Here is a tiny trained network, its code and every weight. The questions are about switching its units off for an input and a target symbol, where a switched-off unit gives its printed mean instead of its output.

import numpy as np


def w(rows, s, z=0):
    codes = np.array(rows[::2]) - 128.0
    scale = np.full(codes.shape[1], s)
    scale[-1] = z or s
    return codes * scale


def f(y):
    return y / 2 * (1 + np.tanh(0.7978845608 * (y + 0.044715 * y**3)))


def softmax(a):
    e = np.exp(a - a.max(-1, keepdims=True))
    return e / e.sum(-1, keepdims=True)


def log_softmax(a):
    a = a - a.max(-1, keepdims=True)
    return a - np.log(np.exp(a).sum(-1, keepdims=True))


def net(x, mask):
    ids = ['ΔΘΛΦΨαβεζημπστω'.index(c) for c in x.split()]
    T = len(ids)
    res = E[ids] + P[:T]
    q, k, v = (res @ M[0].T for M in (Q, K, V))
    z = softmax(np.where(np.tri(T) > 0, q @ k.T / 4**0.5, -1e9)) @ v
    res = res + np.where(mask[0], z, O[0][:, -1]) @ O[0][:, :-1]
    y = f(res @ A[0][:, :-1].T + A[0][:, -1])
    res = res + np.where(mask[1:25], y, B[0][:, -1]) @ B[0][:, :-1]
    return log_softmax(res[-1] @ U[:, :-1].T + U[:, -1])


Q, K, V, O, A, B = {}, {}, {}, {}, {}, {}
E = w([
[175,186,102,135,148,143],'Δ',
[99,80,98,96,170,238],'Θ',
[102,186,136,107,94,108],'Λ',
[156,93,78,194,99,207],'Φ',
[86,161,100,70,83,172],'Ψ',
[54,95,134,133,125,139],'α',
[186,123,75,124,75,17],'β',
[170,209,112,73,64,151],'ε',
[151,148,170,182,15,191],'ζ',
[25,138,187,10,148,160],'η',
[170,143,57,77,111,177],'μ',
[83,152,61,141,103,113],'π',
[31,188,106,135,71,99],'σ',
[59,156,173,124,106,103],'τ',
[38,116,66,124,97,129],'ω',
],0.011)
P = w([
[180,109,133,185,90,96],'0',
[122,174,98,98,156,160],'1',
[120,169,90,99,144,162],'2',
[121,157,89,102,126,166],'3',
[105,161,96,116,126,172],'4',
[109,151,94,121,116,172],'5',
[101,150,97,133,108,178],'6',
[94,150,98,143,105,188],'7',
[80,149,108,160,111,191],'8',
[81,127,108,164,117,210],'9',
[69,122,110,172,115,220],'10',
[72,90,112,165,120,254],'11',
],0.0077)
Q[0] = w([
[205,32,252,165,204,55],'H0',
[168,94,224,166,194,132],'H0',
[19,172,19,126,59,208],'H0',
[121,143,139,68,88,171],'H0',
],0.018)
K[0] = w([
[66,231,112,105,139,251],'H0',
[96,184,161,131,129,221],'H0',
[138,47,145,112,89,96],'H0',
[141,99,160,169,124,68],'H0',
],0.019)
V[0] = w([
[53,93,2,115,134,136],'H0',
[188,60,79,164,171,223],'H0',
[229,226,76,142,171,97],'H0',
[122,83,159,231,186,32],'H0',
],0.018)
O[0] = w([
[77,170,24,70,61,75,176],'H0',
[103,168,188,57,25,182,153],'H0',
[103,2,176,111,92,88,255],'H0',
[140,199,204,172,125,10,55],'H0',
],0.015,0.01)
A[0] = w([
[135,121,125,161,170,188,98],'N0',
[71,136,160,16,246,130,89],'N1',
[130,127,105,183,84,112,110],'N2',
[138,193,119,142,147,138,165],'N3',
[139,105,160,137,77,157,84],'N4',
[124,119,127,84,167,82,81],'N5',
[120,126,100,77,199,146,111],'N6',
[111,89,146,160,138,130,99],'N7',
[39,134,128,74,219,103,153],'N8',
[137,146,118,128,137,128,97],'N9',
[76,110,125,120,159,190,134],'N10',
[148,155,178,149,185,167,109],'N11',
[145,148,105,188,195,138,67],'N12',
[130,95,116,158,114,158,98],'N13',
[45,144,133,166,119,141,138],'N14',
[120,183,119,128,194,113,131],'N15',
[145,136,120,100,126,72,3],'N16',
[137,161,55,165,102,142,135],'N17',
[146,133,157,192,140,127,81],'N18',
[100,114,178,103,182,195,15],'N19',
[163,149,89,70,138,57,161],'N20',
[116,178,86,119,177,122,49],'N21',
[62,147,160,62,201,107,25],'N22',
[136,171,141,144,79,118,199],'N23',
],0.011,0.0033)
B[0] = w([
[180,130,116,161,31,115,145],'N0',
[120,120,83,223,107,155,140],'N1',
[86,141,156,163,124,109,149],'N2',
[132,162,186,226,151,192,146],'N3',
[52,160,121,140,116,90,241],'N4',
[177,171,102,100,149,166,157],'N5',
[111,118,176,134,183,93,151],'N6',
[148,127,157,169,212,120,167],'N7',
[196,98,94,62,130,144,162],'N8',
[132,128,132,149,99,136,125],'N9',
[160,109,87,157,165,192,253],'N10',
[135,62,251,82,84,224,137],'N11',
[38,132,54,43,218,146,168],'N12',
[136,102,130,183,115,91,198],'N13',
[181,112,144,96,118,134,160],'N14',
[25,154,158,189,140,109,150],'N15',
[140,159,73,118,88,204,145],'N16',
[228,115,90,134,125,106,162],'N17',
[189,117,124,61,146,157,146],'N18',
[124,173,161,84,57,45,190],'N19',
[127,139,154,49,80,98,171],'N20',
[128,127,147,218,16,114,150],'N21',
[165,146,50,178,103,148,123],'N22',
[122,158,148,90,222,107,144],'N23',
],0.014)
U = w([
[156,119,202,130,85,182,69],'Δ',
[137,46,136,78,208,148,222],'Θ',
[162,135,185,138,146,113,233],'Λ',
[136,59,166,197,113,79,194],'Φ',
[161,164,145,161,56,109,38],'Ψ',
[37,59,113,111,56,182,141],'α',
[196,91,126,2,97,27,178],'β',
[56,171,202,59,130,107,13],'ε',
[73,85,221,155,126,45,200],'ζ',
[210,92,84,141,111,163,65],'η',
[161,188,108,73,128,213,91],'μ',
[99,171,193,180,117,133,182],'π',
[57,135,190,137,169,185,22],'σ',
[69,158,61,145,162,74,131],'τ',
[124,124,129,197,124,188,3],'ω',
],0.0036,0.0023)

Each question gives the input, a string of symbols that net reads in full, and the target symbol t.
The units are the heads (4 rows each of Q, K, V and O) and the neurons (one row each of A and B). Each row of codes is followed by its name. A weight is (code - 128) times the scale printed after its matrix; where a second scale follows, it is the last column's (O, A, B and U).
mask holds one flag per unit, heads first, then neurons. A switched-off unit (its flag False) gives its mean, the last column of its rows in O or B, instead of its output. The means were averaged over made-up inputs and are rounded, as every weight is.
A unit's drop is (log p(t) with every unit on - log p(t) with that unit switched off) / (log p(t) with every unit on - log p(t) with every unit switched off).
The circuit of an input: a set's keep is (log p(t) with only the set's units on - log p(t) with every unit switched off) / (log p(t) with every unit on - log p(t) with every unit switched off). Starting from the 12 units with the biggest drops (on a tie, the unit counted first), units are removed one at a time, each time the one whose removal leaves the highest keep (on an exact tie, the one counted first), for as long as the keep stays at least 0.8.
units of the circuit, in order: the units of the circuit, biggest drop first
unit that matters most: the unit with the biggest drop
k most important neurons: the k neurons with the biggest drops, biggest first
drop when u is switched off: that unit's drop, to one decimal
input Θ μ α σ μ μ Ψ, target μ: unit that matters most -> H0
input Δ μ σ Φ σ α μ Φ, target ζ: units of the circuit, in order -> [H0 N4 N10]
input μ μ μ Θ μ β Ψ ε μ, target β: units of the circuit, in order -> [H0 N10 N20]
input ζ μ μ Λ μ σ, target Δ: units of the circuit, in order -> [H0 N11]
input Λ μ μ π, target Θ: units of the circuit, in order -> [H0 N12 N4]
input Φ μ σ, target ε: units of the circuit, in order -> [H0 N23]
input μ μ Θ μ μ β σ Λ μ Λ, target β: units of the circuit, in order -> [H0 N10 N8]
input τ μ σ μ Θ σ Δ Ψ, target σ: units of the circuit, in order -> [H0 N12 N15 N11]
input μ Λ σ μ σ β σ ζ μ Φ, target Φ: units of the circuit, in order -> [H0 N12 N7]
input σ Φ Φ, target τ: 2 most important neurons -> [N12 N15]
input σ μ μ Θ μ σ σ, target τ: 2 most important neurons -> [N12 N15]
input τ μ μ Λ σ σ Λ μ Ψ μ Λ, target σ: 3 most important neurons -> [N12 N15 N11]
input ω ζ μ Λ Ψ μ Λ μ, target Ψ: 3 most important neurons -> [N21 N17 N3]
input σ μ τ μ Δ μ μ σ τ μ η Λ, target τ: unit that matters most -> H0
input β μ Λ α Φ μ μ μ Θ ζ π Θ, target Θ: 4 most important neurons -> [N18 N19 N7 N4]
input Λ σ μ μ σ Δ μ Φ μ Φ, target Θ: 2 most important neurons -> [N12 N18]
input τ τ σ Λ π Λ ε, target σ: 2 most important neurons -> [N12 N15]
input β σ σ Ψ μ, target β: 2 most important neurons -> [N18 N10]
input σ τ Φ μ τ, target τ: drop when H0 is switched off -> 1.2
input Θ Θ σ Φ σ σ μ Λ ω Φ, target μ: drop when H0 is switched off -> 1.4
input μ μ σ τ, target α: drop when H0 is switched off -> 0.8
input σ σ τ σ τ μ μ τ μ, target τ: drop when N15 is switched off -> 0.2
